Here is a tiny trained network, its code and every weight. The questions are about switching its units off for an input and a class, where a switched-off unit gives its printed mean instead of its output.

import numpy as np


def w(rows, s, z=0):
    codes = np.array(rows[::2]) - 128.0
    scale = np.full(codes.shape[1], s)
    scale[-1] = z or s
    return codes * scale


def f(y):
    return y / 2 * (1 + np.tanh(0.7978845608 * (y + 0.044715 * y**3)))


def log_softmax(a):
    a = a - a.max(-1, keepdims=True)
    return a - np.log(np.exp(a).sum(-1, keepdims=True))


def net(x, mask):
    res = np.array(x, float).reshape(1, 8) / 4 @ E
    y = f(res @ A[0][:, :-1].T + A[0][:, -1])
    res = res + np.where(mask, y, B[0][:, -1]) @ B[0][:, :-1]
    return log_softmax(res[-1] @ U[:, :-1].T + U[:, -1])


A, B = {}, {}
E = w([
[144,131,138,109,145,136,129,136,139,137,109,143],'x0',
[124,223,179,178,121,146,86,115,64,159,56,113],'x1',
[193,106,90,120,148,99,2,67,120,155,146,164],'x2',
[135,130,134,120,133,129,128,133,127,127,126,131],'x3',
[121,115,141,135,155,116,124,116,140,110,101,130],'x4',
[88,203,154,91,185,103,110,85,196,186,175,90],'x5',
[74,128,161,126,195,218,25,178,122,80,175,171],'x6',
[116,133,118,159,102,101,111,140,133,112,163,109],'x7',
],0.0074)
A[0] = w([
[147,76,50,84,139,112,171,158,193,107,186,135,153],'N1',
[86,212,143,80,188,106,124,67,240,211,184,71,144],'N2',
[212,99,74,125,133,73,2,48,101,161,145,170,105],'N3',
[183,133,105,111,53,12,188,84,146,181,65,96,6],'N4',
[152,226,157,207,85,133,108,118,72,163,64,125,113],'N5',
[187,62,82,141,55,158,120,185,104,99,62,161,41],'N6',
[122,43,115,96,106,126,163,112,216,107,169,170,65],'N7',
],0.0055,0.0016)
B[0] = w([
[101,160,169,117,171,73,129,105,74,197,159,160,199],'N1',
[182,134,22,184,125,142,121,109,107,60,89,142,254],'N2',
[106,161,182,114,65,162,202,146,200,169,109,17,230],'N3',
[45,65,163,82,57,217,1,162,138,78,133,208,211],'N4',
[148,116,172,128,186,58,128,94,68,214,178,172,187],'N5',
[165,150,76,227,134,139,154,126,117,107,111,159,169],'N6',
[140,96,147,142,181,100,104,96,87,177,180,121,179],'N7',
],0.0088,0.0063)
U = w([
[124,120,127,116,125,144,124,115,126,132,141,128,243],'0',
[119,121,129,115,133,122,118,118,130,131,131,131,242],'1',
[48,103,157,74,103,218,2,150,145,98,143,190,16],'2',
[147,139,128,107,137,96,135,143,134,131,129,129,200],'3',
[138,123,167,127,186,32,120,80,69,198,184,159,3],'4',
[213,138,15,195,136,139,143,102,129,75,102,139,9],'5',
[98,143,189,116,90,164,229,153,209,159,125,38,68],'6',
],0.0084,0.0066)

Each question gives the input, the list of numbers given to net, and the class t.
The units are the neurons (one row each of A and B). Each row of codes is followed by its name. A weight is (code - 128) times the scale printed after its matrix; where a second scale follows, it is the last column's (A, B and U).
mask holds one flag per neuron, in row order. A switched-off neuron (its flag False) gives its mean, the last column of its row in B, instead of its output. The means were averaged over made-up inputs and are rounded, as every weight is.
A unit's drop is (log p(t) with every unit on - log p(t) with that unit switched off) / (log p(t) with every unit on - log p(t) with every unit switched off).
The circuit of an input: a set's keep is (log p(t) with only the set's units on - log p(t) with every unit switched off) / (log p(t) with every unit on - log p(t) with every unit switched off). Starting from all 7 units, units are removed one at a time, each time the one whose removal leaves the highest keep (on an exact tie, the one counted first), for as long as the keep stays at least 0.8.
circuit, biggest first: the units of the circuit, biggest drop first
k most important neurons: the k neurons with the biggest drops, biggest first
drop when u is switched off: that unit's drop, to one decimal
input [-4,2,6,3,-3,-4,-5,0], class 6: 2 most important neurons -> (N3; N2)
input [-3,4,6,-2,2,6,1,0], class 5: 4 most important neurons -> (N2; N4; N1; N7)
input [-6,8,6,4,0,0,5,4], class 4: 2 most important neurons -> (N5; N4)
input [-6,2,3,-4,-2,8,-7,-1], class 5: 2 most important neurons -> (N2; N1)
input [-2,-6,-4,-5,2,2,-5,-1], class 4: circuit, biggest first -> (N1)
input [-2,5,0,-6,-5,-8,4,4], class 5: 3 most important neurons -> (N6; N4; N1)
input [-5,8,0,7,-7,7,7,-7], class 4: 3 most important neurons -> (N5; N4; N3)
input [-6,-3,-7,-2,-6,-8,1,3], class 5: 3 most important neurons -> (N6; N3; N4)
input [-4,8,-2,-6,5,1,-4,0], class 4: 2 most important neurons -> (N5; N3)
input [0,-8,5,-3,4,5,-1,4], class 4: 2 most important neurons -> (N1; N7)
input [-2,2,7,4,7,8,-6,-4], class 5: 2 most important neurons -> (N2; N1)
input [-4,8,1,7,4,-6,7,5], class 4: 3 most important neurons -> (N5; N4; N2)
input [-2,-8,1,-2,-6,-2,-1,6], class 4: circuit, biggest first -> (N1; N7)
input [3,-1,5,-2,0,-7,6,4], class 5: circuit, biggest first -> (N6)
input [7,-2,6,7,5,-7,-8,7], class 2: 2 most important neurons -> (N4; N2)
input [-1,3,4,-7,2,-1,-8,-7], class 2: drop when N4 is switched off -> 1.0
input [-4,-7,4,0,-4,-4,5,5], class 4: drop when N1 is switched off -> 0.5
input [-1,-5,7,-4,-2,6,2,-6], class 6: drop when N4 is switched off -> 0.1
